Each row is followed by its group and then its class within the group.
[ -8 -18  -5 -10   6   3 -32   9  -1 -13 -13 -36  23 -15  -9  12   5  -8
 -15] : M > q218
[  2 -26  -5  12 -12  -2   2   0  25   5 -18 -29  13 -48 -12  19  -4  -6
 -23] : M > q218
[ -8   5   7 -23 -18  -6  -2   1   1 -21  16  -3 -23  -2   6 -10  -9  -5
  16] : V > q165
[-11   2   6 -15   9  19  -4 -16  -2 -16   2  -1  -5  -4   4  -5  -5   7
 -10] : V > q794
[  1  -9  -1  -1  -8   5 -14   4  31  -5  -9 -28  -8 -47   2   0 -19  -4
   5] : V > q165
[ -3 -21   5 -11  23   6 -32  -2  28  -6  -9 -47  31 -42  -5  24 -23  -4
   7] : M > q218
[-30 -20  -1 -25 -13 -27 -38  19  41 -20   3 -61 -18 -56  -1  -4 -37   8
   3] : V > q165
[ -7 -13   1  -9  16   8 -23   2  35  -6 -10 -56  -1 -67 -11  13 -23  -5
  44] : M > q218
[-13 -10  -3 -17  -6   3 -24  -3  12  -7  11 -15   3 -18  -5   2 -33  14
   3] : V > q794
[  3 -18   1  -7  -5   7 -32   9  23 -13 -24 -42  38 -47  -6   2 -10 -14
 -27] : M > q218
[-18 -18   5 -19  12  -4 -25   4  30 -17  -1 -48 -15 -57  -3 -13 -28  14
  34] : V > q165
[ -8 -26   8  -9  -1   2 -15  12  39 -10 -24 -64   5 -58 -29  13 -29  -2
 -24] : M > q218
[ -7  -5  19 -19   1  -3 -17  10  13 -16  -6 -12  -8 -26   2  -8 -13  -5
   9] : Y > q399
[-17  -6   1 -21 -10  -8 -28   8  23  -7   9 -10  -5 -23   7  -8 -39   5
   5] : V > q165
[ -6 -34   2 -13   6   3 -39  10  40  -7 -19 -56  15 -64 -24  10 -17  -4
  -7] : M > q218
[ -9  -9   4 -14  -6  -7  -3  17  17  -9  -9 -26  25 -31  -9 -13 -26   0
   6] : Y > q527
[-14 -13  -1 -15  -6  -5 -18  14  19  -5  10 -20 -22 -32  -2 -12 -22   3
  17] : V > q165
[-19 -10  14 -19  10 -19 -15  13  19 -16 -20 -23  -1 -39   6   0 -21  -7
   7] : Y > q399
[  7 -18   6   3 -10  -4 -16   1  14 -11 -14 -10  14 -32   6  -7 -11 -12
  -6] : M > q218
[-12 -22  10 -15 -11  -3 -29  12  32 -13 -13 -43  -7 -59  -6  -5 -22  -2
   5] : Y > q399
[-19 -17  -3 -26  -6  -1 -16  21  23 -40   3 -46   1 -24  -7  -3 -35   8
 -16] : V > q794
[ 11 -12   8 -11   0 -25 -12   8  12 -12 -14 -19  20 -27   5  -1  -3   3
  -6] : M > q218
[ -8 -12   9 -12 -11  -6 -21 -12  18  -3  -2  -8  -4 -26  -7 -15 -16  15
  -6] : V > q165
[ -4 -15   6  10   9   9 -30   1   8   2 -16 -30  28 -23   3   4 -11 -11
 -13] : M > Q795
[ -2 -21  -2  -8  12   6 -33  -2  28  -9 -22 -41  30 -48  -9  11 -16  -7
  -7] : M > Q795
[-12   0  -6 -13   6  -4 -28   3  26   2  11  -2  -9 -24  -2  -6 -41   8
  -2] : V > q794
[ -6 -19   6 -22 -10  -1 -35  13  38 -21   4 -25 -16 -52  21  -6 -29 -15
   9] : V > q165
[ -5  -7  18 -32   4 -13 -28   8  31 -16   3 -27 -14 -58  -8   4 -28  -4
   7] : Y > q399
[  4  -2   6 -16  -4  -9  -8   7  38 -13 -11 -12  -2 -33  18  -3 -31   2
 -14] : Y > q527
[-33 -11   2 -17   0   2 -24  17  37  -2  -5 -27  -3 -36  -7   1 -46   4
  -6] : V > q794
[  8  -6  13 -20   3  10 -12 -12  10 -19  -7 -29 -15 -16  13 -16  -7   2
  27] : V > q165
[  6 -14  -4   6  -2  -1 -13   9  37 -14 -11 -39  21 -44  -9  16 -19  -9
 -49] : M > q218
[ -7 -27  13  -1  24   9 -25  -6  12  -5 -23 -44  26 -23  14 -13  13   4
  23] : M > Q795
[-16  -6  10 -18   5  -2 -13  11  20 -28  -5 -36 -13 -30 -11 -15 -31   5
  -6] : V > q794
[-17 -14  -3 -22  -7   0 -34  22  57 -23   1 -55 -20 -81  14  -4 -47  -2
   2] : Y > q399
[-26 -17   6 -18   2   6 -32   8   3 -15  -3  30   2 -25   0 -10 -20  14
   6] : V > q794
[ 13 -22   6 -19 -24   5 -29   5  17   0 -13 -42  23 -53   0   5 -11   3
  -3] : M > q218
[-23 -17   5 -12  -3  -8 -36   7  27  -5   1 -27 -12 -49  -8 -10 -40   3
   4] : V > q165
[ -6 -25   4  -9   6  -3 -30   0  18   2 -17 -34  15 -37 -24   9 -20  -5
   7] : M > q218
[ -7  -3  17 -22   7 -10  -8   4  29 -14 -18 -21 -15 -36  -6  -6 -12  -8
  13] : Y > q399
[  8 -22  -8   1 -25   8 -29   4  45  -2  -2 -41  25 -64  -9   6 -25 -19
 -31] : M > q218
[-11 -22   3   3  22   7 -38   1  34 -15 -20 -55  28 -40  -5  14  -8   0
 -16] : M > Q795
[ -3 -16   2 -10  18  -2 -21  11  32  -4 -15 -43  18 -40  -7   9 -23  -2
  -9] : M > q218

Each row is followed by its group and then its class within the group.
[  5   5   4 -12 -14  -4   2   4  -2  11   0   7  17  17   8  -3  -3   3
 -25] : P > <87>
[  7   5  -5  -8 -30  -8   9  12   5  12   2  13  36  30  -7  -3  -3  -9
  -3] : J > <72>
[  3   8   2 -30 -27 -11   9   6  -7   9   2  16   1  24 -20 -15  -5 -19
  -4] : J > <72>
[  1  -3 -18  -7 -16   0   2   1 -32   6  -4  -9  53  20 -41  -1  -7  24
  -1] : P > <82>
[ 14  14  -5 -37 -31  -7  16  16  -5  20   2   9  18  20  -9 -12   0  -7
  -2] : P > <87>
[ 12  21  -5 -18 -27  -5  25  10  -8  22   7  16  30  12 -23  -6  -3 -12
  -3] : J > <68>
[  0  -7   4 -22 -19   7   7   3  -8   3   1   4  14  26  20  -4  -5   2
  -6] : P > <87>
[ -2  -7 -13  -5   0  -3  15   6 -16   1   4  -9 -13  37 -45  -6   5   7
  -4] : Z > <77>
[ -9 -14 -15 -29 -15 -10   0  -1  79   2   3  -9  19   0 -61  -2  -1   3
  21] : G > <81>
[ -4   6 -17 -22 -22 -10  11  11 -14   4   0   2  27  31 -44  -8  -5   1
  -2] : G > <91>
[  0   5  -9 -26 -10   5  15  20 -25   1  -1  14 -46  30 -63 -14   7  -1
  -1] : Z > <77>
[  2   0   2 -11  11  -4   8   7  -5   4   4  11 -64  14 -50 -10   7  -2
  -3] : Z > <77>
[ -6 -16  12 -23 -17  -6   0  -8  -4   2  -1   1  28  24  39  -6  -8   8
  -8] : P > <87>
[ -1  24 -29 -11 -26   0   8  -1 -17  13  -1  -2  39  17 -73   2  -6   4
  15] : G > <91>
[ -2 -16 -10  -2  -9 -10   5  -1  -7   5   0  -1  13  13 -74   2   2   4
  10] : G > <81>

Each row is followed by its group and then its class within the group.
[-22  -3  -4  18 -15  13   7   3  -5  -8 -10   8  -4 -10   2   1  -7  -2
  13] : q624 > Q812
[-17   6  14  36 -10 -17  13   6  -8   9   7  -2   4  -2  10   3   7   2
 -22] : Q868 > Q773
[ -4 -29 -10 -22 -27   3  -6  -2  -2 -10   3  14  -3  -2   1  -4  -7   2
 -14] : Q882 > q533
[ -2  -8  -2  -1 -24  -4  -7   1  -3 -18 -17  17  -2   2  -6  -4  -2  -1
 -28] : Q882 > q651
[-13  -7  -8  17 -11  20  -8   1  -5   0  -6  16  -2  -6   3   3  -1  -3
  23] : q624 > Q812
[  7 -22   0 -11 -23  -5  -5  -1  -6 -16 -10  22  -8  -8  -5  -4   6   4
  -8] : Q882 > q533
[-26  30  27  28 -16 -24  13   4  -7 -15   7  -3   0   1   3  -2  44  -1
 -15] : Q868 > q158
[  1 -20  -8 -24 -16   4 -10  -1  -5   1 -17   1   0  -4   5  -2  -8   0
   0] : Q882 > q533
[-10   5   3  39 -18 -11   3   2  -8   9  -1   2  -1   1  10   5  18   1
   4] : q624 > q313
[-20  47  27  34  -3 -27  19   7   4   0  -3 -21   4   1   5   0  16   0
 -19] : Q868 > q158
[-32  20   6  32 -13 -22   6   2   5  -7   9   4  -5  10   5   0  32   4
   2] : Q868 > q158
[-13   5   0  20 -12  -9   9   4  -1   0  17  -1   0   1  12  -5  -7  -2
   0] : Q868 > q158
[ 22 -29 -17 -21  -2  11  -9  -2   0 -11  -5  19   0  -3  -8  -2 -20   5
 -26] : Q882 > q651
[ -6  17   8   9  -1 -23  24   7   0   5 -11 -26   5   3   9   3 -26   1
 -30] : Q868 > Q773
[  4 -12  -7  -9  -9  -7   3   1   1 -15  -9  16   2   2 -10   0 -14  -1
 -39] : Q882 > q651
[-28  17  21  45  -7 -33  14   4   3  -8  11  -9   7   3   0  -6  16   1
 -23] : Q868 > q158
[-10  -1   7 -12 -25 -16   1   1   4 -20 -13   4   0   5  -6  -1   9  -3
 -18] : Q882 > q651
[  3 -10 -11  22  -8   7  -5   7   4  -8  -1  10  -5  -2   6  -1   7  16
  -9] : Q868 > Q773
[ 4 -3 -3 18 -6  0  4  2 -9  2 -5 -1  0  9  5  8 -4  0 -8] : q624 > q313
[-30  25  15  30 -20 -18  12   7   1 -15   5   6   0   1   2  -3  13   1
  -1] : q624 > Q812
[ 11 -25  -8 -14 -12  10  -8   2  -3 -11  -7  19  -4  -2  -8  -3 -13   4
 -11] : Q882 > q651
[  0 -11   1 -28  -6   0  -1   0   2 -23 -20  12   2  -8 -16  -3  -3  -3
 -43] : Q882 > q651
[-14   6   6   2 -14 -10  18   4   3   6   0  -8   1   2   6  -6  -3   6
 -27] : Q868 > q158
[ -6 -10  12  -6 -20 -27  -7   2  -1   0   1   3  -1  -3   1  -5  14   2
 -19] : Q882 > q533
[ 15 -11 -11  15 -11   7   0   0  -2  -9  -6  31   0 -12   6   4   5  -2
  -8] : q624 > q313
[-14   1  11 -20 -24 -11  -3  -2  -5  -4  -6   4   1   8   0  -4  11  -6
 -25] : Q882 > q533
[ -3   6  -1  22 -12  -7  -4  -1   7  -8  11   2 -10   6   6  -3  12   4
  17] : Q868 > q158
[-11  -3  -2  25  -3   8   1   4   0 -13  -2  22  -3  -8  -4  -1  17  -2
   8] : q624 > Q812
[-17  12  23   5 -23 -29  -6   0   1 -19 -19   1  -4   6   4   0  34   3
 -11] : Q882 > q533
[ -9 -12  -2  15  -7  -1   5   3  -1   3   7   8  -1  -6   4   0  -5   2
  -3] : Q868 > Q773
[-28   5   6  40 -11 -27  11  15   2  -7   0  10  -1 -11   5   1  10  -1
  -3] : Q868 > Q773
[-10   7   9 -14 -21  -3  -1   5   1 -19 -18   5   7   6 -12  -5  14   2
 -30] : Q882 > q651
[ 22 -14 -13 -26  -9  -1   2  -2  -2  -6  -1  24   4   1  -7   1 -18   0
 -36] : Q882 > q651
[ 19   3   3 -11 -19 -10   3   1  -1 -17 -14  12   2  -5  -7   1   0  -2
 -37] : Q882 > q651
[ -3 -11   5 -10 -28 -23  -3  -7  -5  -4   0  15  -2  -8   2  -2   9  -9
 -12] : Q882 > q533
[ -3  -9  -4  28 -21  15   6  -2  -9   2   5  28  -7 -11   5  -3   7   0
  16] : q624 > Q812
[  8  -7 -13  17 -14  23  -3   1  -2  -4  -5  19  -4  -1   4   1  -9   0
   4] : q624 > Q812
[ -7  -4 -10  28  -3 -10 -12   3   1  -6  -3  10  -6   5   5   1  22  -1
  11] : Q868 > Q773
[-14   9   2  28  -9 -13  11   4   3   3  14  -3   3   0  10   2   2   1
  -8] : Q868 > q158
[-10 -12  -9  25 -26 -17  -3   6  -1 -26  -7  47 -10  -9  -5  -2  11   0
  11] : Q882 > q533
[-10  -5   1  26  -7 -17   5   4   4  -2  17  11  -2   3   8  -4   3   2
  16] : Q868 > q158
[  0  -7  -5  27  -8   0  -1   3  -2   3  -4  -5  -3  -6   6  -1 -15  -3
   5] : q624 > q313
[-14   8  -1  24   7  -7  10   9   6  -1  18   2  -1   3   7  -6   5   4
   7] : Q868 > q158
[ 15 -14  -7 -20   1  22   5   0   0   2 -20 -21   6  -4  -6  -2 -40   3
 -56] : Q882 > q651
[  2 -11 -10  23  -3  -9  11   8   3  -8  -3   9  -3  -2   3  -4   7   4
 -13] : Q868 > Q773
[ -6   5  -1  -8 -11 -11   2  -2   1 -11  -8   7   2   2  -7   0   9  -2
 -40] : Q882 > q651
[  0  -4   7   0 -29 -14   0   0  -9  -7 -16  11   0   2  -5   0   2  -1
 -21] : Q882 > q533
[  4  -2  -1   8 -28   6   9   4  -2 -13  -6  16   3 -12   1   1   6  -2
  -5] : q624 > Q812
[ -9   9  16  30 -26   2  11  -2  -5 -10  -9   2  -5  -7   3   0   3  -1
  -4] : q624 > Q812
[-13   5   1  31   4  -7   9   6   1   1   1  -4  -1   5   4   0  -7  -2
   4] : Q868 > Q773
[ -3 -16  -1   1 -12  -3  -3  -1  -3  -7 -10   8  -3  -1  -9   0  -5  -1
 -12] : Q882 > q651
[ -4  -4  -1 -11 -12  -1  -7  -2   3 -19  -4  14   0   3  -5  -2  12  -2
 -12] : Q882 > q533
[  0  12   2  20  -4  -9  19   2   0   4   7 -10   2   5   2  -2   0   2
 -32] : Q868 > q158
[-11   5   4   1 -13  -7  -9  -5   4 -21   2   7  -1  21  -5  -5   4  -1
 -47] : Q882 > q651

Each row is followed by its group and then its class within the group.
[ -5   8  22 -12   7 -24 -27   8  -4  12  12   6  -3 -19  12  -3  -1   1
   2] : H > <38>
[ -1  18  21  -5  10 -19   3   7  16  -5   0   8   0  -5   9  -3   1  10
   8] : H > <38>
[  1  51   2   8   9 -19  -5  -2 -41 -12   1  -8   4  17   6   1  10   1
  -4] : U > <35>
[ 4 31 14 -2  7  5 10  7  2  2 -5 -5 -1  9  5  3  9  8  7] : H > <45>
[ -5  21  28   1   4 -13  -3  -4 -11  -3  -9 -12  15  -3   4  15   9  -1
 -16] : U > <44>
[  6  75  35   0  15 -14  17  20  23 -12 -24   2  -2  31  14  -4  45  16
  10] : H > <38>
[  0  29  10 -10   3 -18   4  11   8   0  -5  -2  -6  -8  18   2   7  10
   7] : H > <45>
[  0  15  22  -5   6 -21  -1  12  20  10  -7  11  -5  -9  10  -5  12   4
  12] : H > <45>
